array([[-12,   7, -15,  24,  16, -17, -33,  24],
       [ -4, -45,  10,  22,   2, -15, -25,  16],
       [-37,  11, -52, -50,  -9,  62,  -2, -12],
       [  8,  16,   4,   6,  -3,  75,  -2,  14],
       [  5,   5,  45, -27,  22,   0,  64,  10],
       [ 47,  10,  33, -49, -17,   6,  15,  32],
       [ -2,   4,  -3,  18,  11, -17,  19,   0],
       [  8, -42, -54,  -1,   6, -33,  20,  21],
       [ 23,  37, -57,  -1, -27,  40,  22,   5]])
->
array([[  5,   5,  45, -27,  22,   0,  64,  10],
       [ 47,  10,  33, -49, -17,   6,  15,  32],
       [ -4, -45,  10,  22,   2, -15, -25,  16],
       [  8,  16,   4,   6,  -3,  75,  -2,  14],
       [ -2,   4,  -3,  18,  11, -17,  19,   0],
       [-12,   7, -15,  24,  16, -17, -33,  24],
       [-37,  11, -52, -50,  -9,  62,  -2, -12],
       [  8, -42, -54,  -1,   6, -33,  20,  21],
       [ 23,  37, -57,  -1, -27,  40,  22,   5]])

array([[ 68,  -9,  47,  75, -21,  23],
       [-50,   6, -38, -14,  16, -20],
       [ 10, -86, -10, -38,  18,  46],
       [ 16, -64, -24,  62,   1,  24],
       [ -3,  16, -69, -18,   8,  31],
       [  0,   3, -30,  71,  -4,  -4],
       [ 74, -43,  48,  -1, -18,  44]])
->
array([[ 74, -43,  48,  -1, -18,  44],
       [ 68,  -9,  47,  75, -21,  23],
       [ 10, -86, -10, -38,  18,  46],
       [ 16, -64, -24,  62,   1,  24],
       [  0,   3, -30,  71,  -4,  -4],
       [-50,   6, -38, -14,  16, -20],
       [ -3,  16, -69, -18,   8,  31]])

array([[-33,   7,   4,   6,  -6,  14,  26],
       [ 20, -31,  48,  -2,  64,  -7, -10],
       [-67,  -1,  38,  12,  22,  30,  57],
       [ 51, -22,  15,  -8,  35, -22, -38],
       [ 12,  -8,   7,  -2,  13,  -4,  -8],
       [-34,  11,  -1,   6, -13,  14,  26],
       [ 16, -31,  50,  -2,  64,  -4,  -6],
       [-75,  11,  20,  13,  -4,  33,  61],
       [ 49,  -2, -23,  -9, -11, -22, -41],
       [-23,  -3,  18,   4,  14,  11,  20],
       [ 12,  -6,   5,  -2,   9,  -5,  -9]])
->
array([[ 16, -31,  50,  -2,  64,  -4,  -6],
       [ 20, -31,  48,  -2,  64,  -7, -10],
       [-67,  -1,  38,  12,  22,  30,  57],
       [-75,  11,  20,  13,  -4,  33,  61],
       [-23,  -3,  18,   4,  14,  11,  20],
       [ 51, -22,  15,  -8,  35, -22, -38],
       [ 12,  -8,   7,  -2,  13,  -4,  -8],
       [ 12,  -6,   5,  -2,   9,  -5,  -9],
       [-33,   7,   4,   6,  -6,  14,  26],
       [-34,  11,  -1,   6, -13,  14,  26],
       [ 49,  -2, -23,  -9, -11, -22, -41]])

array([[-65,  26, -54],
       [-49, -89, -45]])
->
array([[-49, -89, -45],
       [-65,  26, -54]])

array([[-14,  90,  -3,  13, -22,  -1],
       [ -9,  -2,   1,   9, -12,  -7],
       [ -9,  10,   5,   9,  -8, -18],
       [ 15,  17,  -8, -18,  15,  34]])
->
array([[ -9,  10,   5,   9,  -8, -18],
       [ -9,  -2,   1,   9, -12,  -7],
       [-14,  90,  -3,  13, -22,  -1],
       [ 15,  17,  -8, -18,  15,  34]])

array([[-22,  -3, -74],
       [-21,  -5, -73],
       [-15, -15, -70],
       [-19,  -9, -72],
       [-20,   7, -52],
       [-15, -19, -61],
       [ -2, -37, -62]])
->
array([[-20,   7, -52],
       [-15, -19, -61],
       [ -2, -37, -62],
       [-15, -15, -70],
       [-19,  -9, -72],
       [-21,  -5, -73],
       [-22,  -3, -74]])

array([[68, 60, 44],
       [30, 33, 55]])
->
array([[30, 33, 55],
       [68, 60, 44]])

array([[ 22,  -1,   0,  10,  -1, -19, -11,  -3,  10,  -7, -45, -16,  -5,
         -9,   5],
       [ 37, -14, -24,  14, -24,   9,  -6,  -5,   1,  10, -14,   8,  13,
         10, -19],
       [ 62, -16,  -6,  26,  -5, -15,  16, -10, -32,  -7,  -8,   2,  17,
          2, -24],
       [ 59, -16,  -8,  24,  -9, -13,  14,  -1, -27,  -6, -69,   3,  16,
          3, -23],
       [ 43, -14, -23,  16, -20,   6,  -1,  -7,  -4,   5,  23,   8,  15,
         10, -21]])
->
array([[ 22,  -1,   0,  10,  -1, -19, -11,  -3,  10,  -7, -45, -16,  -5,
         -9,   5],
       [ 62, -16,  -6,  26,  -5, -15,  16, -10, -32,  -7,  -8,   2,  17,
          2, -24],
       [ 59, -16,  -8,  24,  -9, -13,  14,  -1, -27,  -6, -69,   3,  16,
          3, -23],
       [ 43, -14, -23,  16, -20,   6,  -1,  -7,  -4,   5,  23,   8,  15,
         10, -21],
       [ 37, -14, -24,  14, -24,   9,  -6,  -5,   1,  10, -14,   8,  13,
         10, -19]])
---
array([[-25,  84,   7,  12,  70],
       [  1,  -9, -76,  -8,  42],
       [-32, -80,  56, -63,  -1],
       [-65,  -9, -24,  11,  46],
       [ 24, -14,  92,  51,  66],
       [ -2, -25,  -2,  -1, -25],
       [ 38,   6,   6, -43, -27],
       [ 52, -56, -42,  45, -44],
       [-44,  -7,  53,  39, -49],
       [-28, -57, -64,  32,  33],
       [  1, -61,  70,  26,  -2]])
->
array([[-25,  84,   7,  12,  70],
       [-32, -80,  56, -63,  -1],
       [ 24, -14,  92,  51,  66],
       [ 38,   6,   6, -43, -27],
       [-44,  -7,  53,  39, -49],
       [  1, -61,  70,  26,  -2]])

array([[-76, -15,  30, -24, -32,  18,   3,  46,  21,   3,   3,  28],
       [-18,  24,   3,   2,  48, -44,   7,   1,  12,  -8, -44, -46],
       [ 48,   6,  14,  59, -14,  20, -11,   0, -47, -13, -26,  33]])
->
array([[-76, -15,  30, -24, -32,  18,   3,  46,  21,   3,   3,  28],
       [ 48,   6,  14,  59, -14,  20, -11,   0, -47, -13, -26,  33]])

array([[  0,  -4,   3,  -2,  -2,   5,   2,  -2,   1],
       [ -4, -18,  40, -16,   8, -13,  14,   0,  32],
       [ 18,  -1,  36,   0,  17, -16,  17,   0,  33],
       [  1,   5, -32,   6, -14,  17, -17, -30, -29],
       [ 10,   0, -21,   5,   3,  -7,  -9,  -5, -13],
       [ 31,  -8,   0, -28,  25, -19,  29,  52,  55],
       [ 76,  45, -55,  -2,   0,  35,   0, -22, -36],
       [-11,  -6,   2,   2,  -2,  -7,   0,   0,   3],
       [ -7,  24, -87,  27, -30,  37, -40, -70, -77],
       [ 29,   0,  -3,  -8,   5,   6,   1,   0,   1]])
->
array([[  0,  -4,   3,  -2,  -2,   5,   2,  -2,   1],
       [ 18,  -1,  36,   0,  17, -16,  17,   0,  33],
       [ 10,   0, -21,   5,   3,  -7,  -9,  -5, -13],
       [ 76,  45, -55,  -2,   0,  35,   0, -22, -36],
       [ -7,  24, -87,  27, -30,  37, -40, -70, -77]])

array([[ 33, -40,   6,  75],
       [ -1,  14,  40,  -9],
       [-67,  56,   1,  68],
       [-21,  63,  37, -35],
       [-24, -19,  18,  18],
       [  1, -20, -15,  -8],
       [-11,   5, -13,  45]])
->
array([[ 33, -40,   6,  75],
       [-67,  56,   1,  68],
       [-24, -19,  18,  18],
       [-11,   5, -13,  45]])

array([[ -1,  10,  56,  38,  47,  52, -69,  28,   7],
       [ 66, -45,  36,  -9,  44,  37, -39, -16, -15]])
->
array([[ -1,  10,  56,  38,  47,  52, -69,  28,   7]])

array([[-33, -14, -17,  38, -52, -33,  29],
       [ -2, -55, -44,   8, -28,  62,  33],
       [ 21, -56, -48,   6, -30,  69,  31],
       [-22, -41, -33,  19, -34,  28,  33],
       [ 42, -16, -31,  31, -61, -10,  22],
       [  2, -39, -35,  19, -40,  27,  30]])
->
array([[-33, -14, -17,  38, -52, -33,  29],
       [ 21, -56, -48,   6, -30,  69,  31],
       [ 42, -16, -31,  31, -61, -10,  22]])

array([[ -1,   9, -13, -28,  -8, -49,   1,  42, -39, -38,  18, -13],
       [ -6,   6,   1, -51,  31,  26, -12,   9,  14,   1, -12,  -2],
       [ -4, -13,   6,  16,  -8,  37,  16,  90, -37,  -5, -15,   0],
       [ -3, -39,   4,   4,  -7, -35,  -9, -77,  -1,  17,   5,  -6],
       [  3, -22,   4, -31,  21, -28,   2, -10, -20,  -6,   9,  -5]])
->
array([[ -1,   9, -13, -28,  -8, -49,   1,  42, -39, -38,  18, -13],
       [ -4, -13,   6,  16,  -8,  37,  16,  90, -37,  -5, -15,   0],
       [  3, -22,   4, -31,  21, -28,   2, -10, -20,  -6,   9,  -5]])
